Below is a small trained network, with its code and all its weights. Each question gives an input and a class and asks what happens when units are switched off, that is, made to give their printed mean instead of their output.

import numpy as np


def w(rows, s, z=0):
    codes = np.array(rows[::2]) - 128.0
    scale = np.full(codes.shape[1], s)
    scale[-1] = z or s
    return codes * scale


def norm(h):
    return h / np.sqrt((h * h).mean(-1, keepdims=True) + 1e-5)


def f(y):
    return y / 2 * (1 + np.tanh(0.7978845608 * (y + 0.044715 * y**3)))


def log_softmax(a):
    a = a - a.max(-1, keepdims=True)
    return a - np.log(np.exp(a).sum(-1, keepdims=True))


def net(x, mask):
    res = np.array(x, float).reshape(1, 8) / 4 @ E
    u = 0
    for l in range(4):
        y = f(norm(res) @ A[l][:, :-1].T + A[l][:, -1])
        res = res + np.where(mask[u : u + 3], y, B[l][:, -1]) @ B[l][:, :-1]
        u += 3
    return log_softmax(norm(res)[-1] @ U[:, :-1].T + U[:, -1])


A, B = {}, {}
E = w([
[85,126,254,120,118,116,107,197,79,141],'x0',
[124,125,151,140,99,127,130,110,148,136],'x1',
[73,136,122,66,150,163,164,92,149,173],'x2',
[180,76,171,24,112,89,123,95,124,73],'x3',
[120,151,122,149,113,43,201,113,84,132],'x4',
[181,181,120,102,83,154,125,168,127,172],'x5',
[128,127,130,122,122,132,141,130,137,121],'x6',
[106,62,81,129,33,172,135,123,66,142],'x7',
],0.017)
A[0] = w([
[59,30,129,202,204,114,108,84,126,49,5],'L0N1',
[134,83,143,127,161,251,41,147,185,109,25],'L0N2',
[170,96,138,228,114,98,77,130,116,44,51],'L0N3',
],0.022,0.011)
B[0] = w([
[42,165,172,163,48,83,55,71,192,77,249],'L0N1',
[123,141,123,150,128,72,205,115,81,140,254],'L0N2',
[174,107,104,129,182,85,151,250,178,99,250],'L0N3',
],0.015,0.0098)
A[1] = w([
[215,99,42,145,117,141,76,38,197,84,43],'L1N1',
[199,71,160,42,117,102,102,88,137,47,2],'L1N2',
[251,232,108,70,83,177,134,193,120,187,27],'L1N3',
],0.024,0.0067)
B[1] = w([
[102,164,170,111,207,152,118,157,35,19,230],'L1N1',
[58,174,82,225,108,150,125,171,161,221,224],'L1N2',
[48,143,163,162,91,25,67,117,251,53,250],'L1N3',
],0.013,0.012)
A[2] = w([
[160,150,119,84,113,5,212,88,100,107,167],'L2N1',
[105,164,136,189,168,143,97,175,181,130,253],'L2N2',
[57,135,115,10,172,183,139,43,194,162,192],'L2N3',
],0.029,0.0031)
B[2] = w([
[133,50,159,131,153,102,212,72,75,114,182],'L2N1',
[169,118,109,73,130,177,141,76,102,233,251],'L2N2',
[189,60,89,138,154,110,99,252,183,144,166],'L2N3',
],0.014,0.033)
A[3] = w([
[122,123,202,89,101,144,109,164,89,149,2],'L3N1',
[115,92,87,98,36,155,133,153,79,95,53],'L3N2',
[145,153,101,125,2,195,155,187,118,50,92],'L3N3',
],0.045,0.0016)
B[3] = w([
[109,161,64,112,131,166,111,134,66,38,254],'L3N1',
[219,119,176,114,151,168,103,61,162,187,229],'L3N2',
[64,5,146,40,168,108,86,117,163,156,167],'L3N3',
],0.016,0.0093)
U = w([
[189,113,171,87,164,135,90,81,127,149,254],'0',
[19,138,153,178,57,64,63,106,199,50,72],'1',
[128,127,115,120,151,115,151,117,83,136,241],'2',
[97,185,25,205,131,167,129,127,83,216,43],'3',
[115,118,130,148,128,58,219,99,27,127,43],'4',
[208,101,109,121,143,83,118,254,154,87,86],'5',
[101,170,141,75,184,166,95,138,32,31,75],'6',
[141,123,125,109,126,110,135,110,101,125,126],'7',
],0.0077,0.0053)

Each question gives the input, the list of numbers given to net, and the class t.
The units are the neurons (one row each of A and B). Each row of codes is followed by its name. A weight is (code - 128) times the scale printed after its matrix; where a second scale follows, it is the last column's (A, B and U).
mask holds one flag per neuron, layer by layer. A switched-off neuron (its flag False) gives its mean, the last column of its row in B, instead of its output. The means were averaged over made-up inputs and are rounded, as every weight is.
A unit's drop is (log p(t) with every unit on - log p(t) with that unit switched off) / (log p(t) with every unit on - log p(t) with every unit switched off).
The circuit of an input: a set's keep is (log p(t) with only the set's units on - log p(t) with every unit switched off) / (log p(t) with every unit on - log p(t) with every unit switched off). Starting from all 12 units, units are removed one at a time, each time the one whose removal leaves the highest keep (on an exact tie, the one counted first), for as long as the keep stays at least 0.8.
units of the circuit, in order: the units of the circuit, biggest drop first
most important unit: the unit with the biggest drop
top k neurons in layer l: the k neurons of layer l with the biggest drops, biggest first
drop when u is switched off: that unit's drop, to one decimal
input [0,-8,-2,7,2,-8,4,5], class 1: units of the circuit, in order	[L0N1]
input [-5,5,7,-5,-3,-5,1,6], class 5: units of the circuit, in order	[L2N3; L1N2]
input [-4,-1,-2,-5,-2,-6,7,7], class 0: units of the circuit, in order	[L3N2; L1N2]
input [-3,-7,8,6,6,8,4,-7], class 1: units of the circuit, in order	[L1N3; L0N2]
input [4,-1,2,4,-3,4,0,2], class 1: units of the circuit, in order	[L1N3; L0N1]
input [-2,6,-8,2,4,6,-3,6], class 5: top 2 neurons in layer 0	[L0N3; L0N1]
input [8,-3,-6,-5,-4,-6,-3,1], class 6: top 2 neurons in layer 1	[L1N3; L1N2]
input [3,-2,7,-6,-7,6,0,1], class 4: units of the circuit, in order	[L0N2; L1N2]
input [4,4,8,1,-7,-3,5,-4], class 5: top 2 neurons in layer 1	[L1N1; L1N3]
input [7,-1,4,1,6,-1,4,0], class 6: top 2 neurons in layer 3	[L3N1; L3N2]
input [-5,-3,-7,-6,7,-6,-7,8], class 0: top 2 neurons in layer 1	[L1N3; L1N2]
input [-4,-2,7,-5,-1,4,4,-5], class 5: top 2 neurons in layer 0	[L0N3; L0N2]
input [-5,-4,8,-6,-5,3,-4,8], class 0: top 2 neurons in layer 0	[L0N3; L0N2]
input [1,-5,-5,-2,-7,-7,-7,2], class 1: most important unit	L0N1
input [7,0,6,-6,-4,-5,3,4], class 6: top 2 neurons in layer 1	[L1N2; L1N3]
input [-8,-4,-6,-3,7,-6,-2,-1], class 6: top 2 neurons in layer 0	[L0N2; L0N1]
input [4,5,-5,3,-5,1,7,-2], class 2: top 2 neurons in layer 0	[L0N2; L0N3]
input [1,5,0,-4,3,7,5,-5], class 1: top 2 neurons in layer 0	[L0N1; L0N2]
input [-7,1,-6,8,2,-5,7,-6], class 3: top 2 neurons in layer 1	[L1N2; L1N3]
input [-8,8,-1,3,-2,5,6,-3], class 6: top neuron in layer 1	[L1N1]
input [-8,8,-2,8,3,5,5,-5], class 3: drop when L1N2 is switched off	1.4
input [-1,-4,6,-5,5,-4,-3,-3], class 5: drop when L2N3 is switched off	1.4
input [6,-6,-1,-3,1,-8,-1,-1], class 1: drop when L0N1 is switched off	2.2
